Below are the code and all the weights of a small trained network. Each question names an input and a class and asks about switching units off, where a switched-off unit gives its printed mean instead of its output.

import numpy as np


def w(rows, s, z=0):
    codes = np.array(rows[::2]) - 128.0
    scale = np.full(codes.shape[1], s)
    scale[-1] = z or s
    return codes * scale


def f(y):
    return np.maximum(y, 0)


def log_softmax(a):
    a = a - a.max(-1, keepdims=True)
    return a - np.log(np.exp(a).sum(-1, keepdims=True))


def net(x, mask):
    res = np.array(x, float).reshape(1, 4) / 4 @ E
    y = f(res @ A[0][:, :-1].T + A[0][:, -1])
    res = res + np.where(mask, y, B[0][:, -1]) @ B[0][:, :-1]
    return log_softmax(res[-1] @ U[:, :-1].T + U[:, -1])


A, B = {}, {}
E = w([
[84,74,186,164,134,202,13,163,18,77],'x0',
[178,71,197,47,197,72,118,49,69,185],'x1',
[175,145,166,221,192,87,86,67,233,54],'x2',
[17,214,216,108,189,78,137,254,121,146],'x3',
],0.01)
A[0] = w([
[57,143,166,97,205,81,143,200,141,144,146],'N0',
[46,148,91,203,63,136,129,124,174,89,195],'N1',
[142,87,183,152,180,80,196,77,103,226,160],'N2',
[170,102,125,93,130,110,102,75,91,130,169],'N3',
[87,121,61,49,57,130,137,166,86,210,92],'N4',
[148,148,141,175,177,54,78,90,174,41,88],'N5',
[144,115,179,116,192,82,117,86,101,137,192],'N6',
[168,145,55,104,176,57,177,119,211,175,35],'N7',
[100,103,176,116,179,77,159,145,113,141,159],'N8',
[146,173,208,185,169,86,89,90,207,105,46],'N9',
[87,153,91,58,65,113,149,137,47,161,61],'N10',
[75,176,163,138,153,87,116,162,134,175,151],'N11',
[107,136,106,196,190,141,71,130,64,89,4],'N12',
[109,195,81,169,80,208,140,161,163,79,194],'N13',
[173,175,104,91,89,53,255,121,205,174,59],'N14',
[165,92,46,157,42,148,99,50,117,153,122],'N15',
[121,123,171,159,158,137,88,167,112,122,34],'N16',
[118,57,110,132,136,178,132,100,110,74,91],'N17',
[94,160,91,158,109,209,145,164,192,80,195],'N18',
[120,80,145,155,131,200,70,89,98,82,75],'N19',
[132,113,185,54,176,119,141,47,115,195,198],'N20',
[108,146,169,144,166,89,131,138,154,115,149],'N21',
[183,104,171,94,199,82,138,104,101,144,165],'N22',
[147,127,174,162,161,101,71,86,232,60,58],'N23',
[100,66,170,151,144,191,78,153,86,65,40],'N24',
[86,146,169,140,147,109,74,183,111,123,144],'N25',
[134,88,206,103,153,143,130,96,82,120,128],'N26',
[122,177,73,113,176,115,199,105,208,143,45],'N27',
[115,172,121,182,184,134,91,112,149,91,164],'N28',
[218,119,96,112,122,184,99,66,140,129,117],'N29',
[112,175,133,115,188,105,154,170,128,138,120],'N30',
[80,122,117,47,85,222,205,148,88,162,76],'N31',
[93,157,95,190,76,185,190,164,151,129,187],'N32',
[80,225,114,115,154,93,134,139,136,159,128],'N33',
[178,86,59,111,73,126,125,55,143,111,160],'N34',
],0.0098,0.0021)
B[0] = w([
[194,175,49,145,174,99,186,107,180,197,225],'N0',
[78,40,116,166,61,66,201,86,80,82,212],'N1',
[53,79,175,173,93,75,168,40,96,71,199],'N2',
[84,120,98,194,112,65,160,123,127,122,184],'N3',
[182,38,225,57,72,166,68,230,116,153,214],'N4',
[211,80,193,89,14,159,57,197,113,148,214],'N5',
[85,57,158,189,81,82,134,70,139,83,192],'N6',
[82,162,77,60,193,200,50,117,96,49,223],'N7',
[135,168,108,175,153,79,181,89,195,141,186],'N8',
[254,95,192,98,51,165,65,220,84,182,211],'N9',
[189,98,202,80,81,167,98,219,139,153,202],'N10',
[186,167,77,165,157,119,175,127,209,210,197],'N11',
[87,143,112,90,181,195,22,91,86,81,186],'N12',
[73,43,189,224,125,63,200,48,114,92,220],'N13',
[50,162,93,72,216,181,29,80,48,44,249],'N14',
[199,170,76,205,186,121,173,116,181,234,222],'N15',
[149,181,97,113,201,187,123,146,157,98,173],'N16',
[125,178,65,154,184,159,131,155,148,151,179],'N17',
[79,87,146,182,54,40,206,87,152,102,212],'N18',
[106,175,66,67,193,187,86,65,118,110,206],'N19',
[73,59,115,182,49,76,195,88,97,79,213],'N20',
[172,166,108,155,136,156,162,152,187,204,174],'N21',
[117,43,178,199,70,57,169,77,95,95,197],'N22',
[202,85,206,62,50,184,110,202,125,165,220],'N23',
[25,202,63,76,196,179,97,72,48,80,217],'N24',
[108,171,50,142,207,116,133,90,187,151,195],'N25',
[51,96,136,140,113,67,134,101,123,30,190],'N26',
[47,127,108,74,178,227,74,86,41,102,211],'N27',
[161,68,183,105,80,126,75,183,148,116,185],'N28',
[210,167,83,167,162,101,182,123,181,208,204],'N29',
[168,169,44,190,170,126,168,80,196,175,184],'N30',
[195,109,192,61,55,176,104,228,119,173,209],'N31',
[54,67,173,174,85,55,194,60,81,82,204],'N32',
[151,175,80,137,185,145,161,140,176,145,192],'N33',
[172,196,77,158,205,163,182,128,210,216,215],'N34',
],0.0068,0.017)
U = w([
[30,41,161,207,57,16,184,51,117,80,244],'0',
[190,196,45,180,204,126,170,108,208,255,143],'1',
[195,64,228,39,46,180,49,204,110,192,60],'2',
[27,170,69,52,216,204,25,65,66,58,6],'3',
],0.0097,0.0016)

Each question gives the input, the list of numbers given to net, and the class t.
The units are the neurons (one row each of A and B). Each row of codes is followed by its name. A weight is (code - 128) times the scale printed after its matrix; where a second scale follows, it is the last column's (A, B and U).
mask holds one flag per neuron, in row order. A switched-off neuron (its flag False) gives its mean, the last column of its row in B, instead of its output. The means were averaged over made-up inputs and are rounded, as every weight is.
A unit's drop is (log p(t) with every unit on - log p(t) with that unit switched off) / (log p(t) with every unit on - log p(t) with every unit switched off).
The circuit of an input: a set's keep is (log p(t) with only the set's units on - log p(t) with every unit switched off) / (log p(t) with every unit on - log p(t) with every unit switched off). Starting from the 12 units with the biggest drops (on a tie, the unit counted first), units are removed one at a time, each time the one whose removal leaves the highest keep (on an exact tie, the one counted first), for as long as the keep stays at least 0.8.
circuit, biggest first: the units of the circuit, biggest drop first
most important unit: the unit with the biggest drop
top k neurons: the k neurons with the biggest drops, biggest first
drop when u is switched off: that unit's drop, to one decimal
input [-2,5,-7,8], class 1: circuit, biggest first => N0
input [7,-7,-3,-2], class 0: top 4 neurons => N13; N18; N14; N1
input [-7,2,6,1], class 3: top 2 neurons => N14; N7
input [-7,-7,-3,4], class 0: top 4 neurons => N32; N13; N18; N1
input [-6,6,6,-2], class 0: top 3 neurons => N2; N20; N22
input [6,7,6,-8], class 1: top 3 neurons => N29; N34; N15
input [-8,8,7,-4], class 0: top 3 neurons => N22; N20; N2
input [-7,-7,-5,3], class 0: top 2 neurons => N32; N13
input [8,-5,6,-2], class 3: top 2 neurons => N24; N19
input [7,4,7,3], class 2: top 2 neurons => N9; N5
input [1,4,0,-5], class 1: top 3 neurons => N34; N15; N29
input [-8,0,8,-1], class 2: top 3 neurons => N9; N23; N5
input [8,-5,5,-8], class 1: top 4 neurons => N15; N29; N14; N34
input [-4,0,-8,-5], class 2: most important unit => N4
input [-7,-3,-5,-6], class 3: top 2 neurons => N14; N7
input [7,-8,-5,7], class 0: drop when N18 is switched off => 0.1
input [-7,-2,4,1], class 3: drop when N25 is switched off => 0.0
input [-8,6,-7,4], class 3: drop when N27 is switched off => 0.1
